Below are the code and all the weights of a small trained network. Each question names an input and a class and asks about switching units off, where a switched-off unit gives its printed mean instead of its output.

import numpy as np


def w(rows, s, z=0):
    codes = np.array(rows[::2]) - 128.0
    scale = np.full(codes.shape[1], s)
    scale[-1] = z or s
    return codes * scale


def f(y):
    return np.maximum(y, 0)


def log_softmax(a):
    a = a - a.max(-1, keepdims=True)
    return a - np.log(np.exp(a).sum(-1, keepdims=True))


def net(x, mask):
    res = np.array(x, float).reshape(1, 7) / 4 @ E
    y = f(res @ A[0][:, :-1].T + A[0][:, -1])
    res = res + np.where(mask, y, B[0][:, -1]) @ B[0][:, :-1]
    return log_softmax(res[-1] @ U[:, :-1].T + U[:, -1])


A, B = {}, {}
E = w([
[104,79,64,160,98,31],'x0',
[128,128,127,127,128,128],'x1',
[7,180,91,154,162,153],'x2',
[146,136,123,167,130,129],'x3',
[75,46,188,221,151,130],'x4',
[152,177,171,118,204,20],'x5',
[124,127,129,123,127,128],'x6',
],0.011)
A[0] = w([
[211,129,170,155,91,103,196],'N1',
[191,76,199,95,79,107,164],'N2',
[169,120,81,88,107,148,115],'N3',
[139,65,174,153,159,130,121],'N4',
[75,110,121,137,174,148,108],'N5',
[159,123,167,105,160,197,92],'N6',
[141,85,88,153,96,193,196],'N7',
[164,99,102,163,150,121,97],'N8',
[136,191,221,121,171,128,111],'N9',
[74,146,106,139,111,159,70],'N10',
[94,74,194,159,151,128,102],'N11',
[99,65,147,149,121,156,134],'N12',
[85,100,179,98,139,135,127],'N13',
[66,165,111,144,154,127,36],'N14',
[161,193,96,100,106,114,52],'N15',
[154,174,54,95,126,146,83],'N16',
[108,75,167,149,157,131,58],'N17',
[119,111,86,94,128,151,56],'N18',
[111,101,158,154,192,130,162],'N19',
[81,190,94,146,185,125,87],'N20',
[116,198,173,153,147,182,68],'N21',
[138,168,185,123,180,183,59],'N22',
[123,123,178,108,95,207,36],'N23',
[126,116,82,143,108,87,147],'N24',
[108,104,85,137,100,72,69],'N25',
[141,136,146,136,117,133,81],'N26',
[144,197,69,105,112,127,143],'N27',
[119,178,184,135,212,7,114],'N28',
[116,101,71,146,80,189,193],'N29',
[100,129,135,96,83,82,146],'N30',
[115,153,163,78,123,146,82],'N31',
[109,86,72,139,122,82,6],'N32',
[99,162,141,123,165,94,85],'N33',
[87,166,89,141,171,148,39],'N34',
[142,173,172,131,188,88,151],'N35',
[148,176,55,98,148,123,71],'N36',
],0.016,0.0015)
B[0] = w([
[136,140,129,105,72,101,207],'N1',
[97,217,124,125,51,60,230],'N2',
[148,132,178,153,122,119,191],'N3',
[154,168,160,137,147,120,198],'N4',
[133,149,163,125,125,106,196],'N5',
[113,155,51,158,91,124,209],'N6',
[110,85,173,78,107,153,224],'N7',
[117,148,112,113,131,101,156],'N8',
[104,103,88,132,121,151,212],'N9',
[108,130,140,113,100,90,201],'N10',
[184,157,189,187,189,122,220],'N11',
[120,123,175,142,163,130,208],'N12',
[167,158,110,145,139,117,174],'N13',
[96,191,108,117,90,59,199],'N14',
[178,134,177,186,188,110,192],'N15',
[165,115,176,159,185,118,201],'N16',
[176,169,180,194,144,145,195],'N17',
[149,118,149,102,130,146,167],'N18',
[189,130,139,146,174,144,195],'N19',
[107,168,156,86,85,70,206],'N20',
[108,141,71,148,104,143,209],'N21',
[121,115,49,189,132,132,212],'N22',
[99,96,87,145,128,174,219],'N23',
[123,143,62,134,116,173,174],'N24',
[99,153,21,167,154,179,184],'N25',
[133,144,127,133,124,130,141],'N26',
[150,130,184,165,169,153,200],'N27',
[88,2,158,68,104,180,254],'N28',
[104,25,160,28,106,172,233],'N29',
[151,154,91,127,139,139,159],'N30',
[149,138,111,139,138,136,176],'N31',
[114,135,46,204,141,148,184],'N32',
[123,117,127,106,100,144,173],'N33',
[129,201,161,114,74,56,197],'N34',
[81,66,137,77,124,164,201],'N35',
[191,166,147,163,170,161,190],'N36',
],0.0095,0.015)
U = w([
[112,63,153,92,108,144,255],'0',
[165,150,180,178,199,101,28],'1',
[120,180,133,119,39,19,120],'2',
[118,129,8,177,137,140,136],'3',
],0.015,0.00074)

Each question gives the input, the list of numbers given to net, and the class t.
The units are the neurons (one row each of A and B). Each row of codes is followed by its name. A weight is (code - 128) times the scale printed after its matrix; where a second scale follows, it is the last column's (A, B and U).
mask holds one flag per neuron, in row order. A switched-off neuron (its flag False) gives its mean, the last column of its row in B, instead of its output. The means were averaged over made-up inputs and are rounded, as every weight is.
A unit's drop is (log p(t) with every unit on - log p(t) with that unit switched off) / (log p(t) with every unit on - log p(t) with every unit switched off).
The circuit of an input: a set's keep is (log p(t) with only the set's units on - log p(t) with every unit switched off) / (log p(t) with every unit on - log p(t) with every unit switched off). Starting from the 12 units with the biggest drops (on a tie, the unit counted first), units are removed one at a time, each time the one whose removal leaves the highest keep (on an exact tie, the one counted first), for as long as the keep stays at least 0.8.
units of the circuit, in order: the units of the circuit, biggest drop first
most important unit: the unit with the biggest drop
top k neurons: the k neurons with the biggest drops, biggest first
drop of u: that unit's drop, to one decimal
input [-1,-3,2,1,-5,-4,-8], class 1: top 2 neurons => N28; N16
input [-3,7,1,-2,7,8,1], class 0: units of the circuit, in order => N28
input [1,1,3,0,7,-5,-5], class 1: top 2 neurons => N11; N28
input [-8,-7,-6,-7,0,-1,2], class 3: top 2 neurons => N23; N22
input [0,1,-8,4,6,-7,-8], class 2: top 3 neurons => N2; N28; N1
input [3,7,-2,-5,3,3,2], class 0: top 4 neurons => N28; N22; N15; N6
input [7,-3,7,-5,5,-1,0], class 2: top 4 neurons => N14; N20; N34; N5
input [-2,7,1,-4,1,1,4], class 3: top 2 neurons => N29; N2
input [2,-2,7,-5,-7,6,-6], class 1: top 3 neurons => N36; N27; N15
input [6,-3,2,0,5,4,5], class 3: top 2 neurons => N25; N32
input [8,-8,-4,0,6,1,-5], class 3: top 3 neurons => N25; N32; N24
input [1,1,8,0,-1,8,2], class 0: top 2 neurons => N28; N35
input [8,-1,8,4,-5,-6,8], class 2: top 2 neurons => N34; N20
input [-3,7,-5,-7,-3,0,-4], class 2: most important unit => N2
input [4,0,7,-8,6,7,-6], class 0: top 3 neurons => N28; N2; N35
input [-7,1,-8,-7,6,3,-3], class 2: top 2 neurons => N2; N1
input [0,-1,1,-7,-1,8,-1], class 0: drop of N30 => 0.0
input [3,5,-3,2,-3,-1,-5], class 1: drop of N16 => 0.1
input [-1,2,5,-5,-6,-8,-7], class 0: drop of N29 => 1.5
input [6,6,3,-5,-6,-8,6], class 0: units of the circuit, in order => N29
input [-5,-6,-4,8,-3,2,-4], class 3: drop of N14 => 0.1
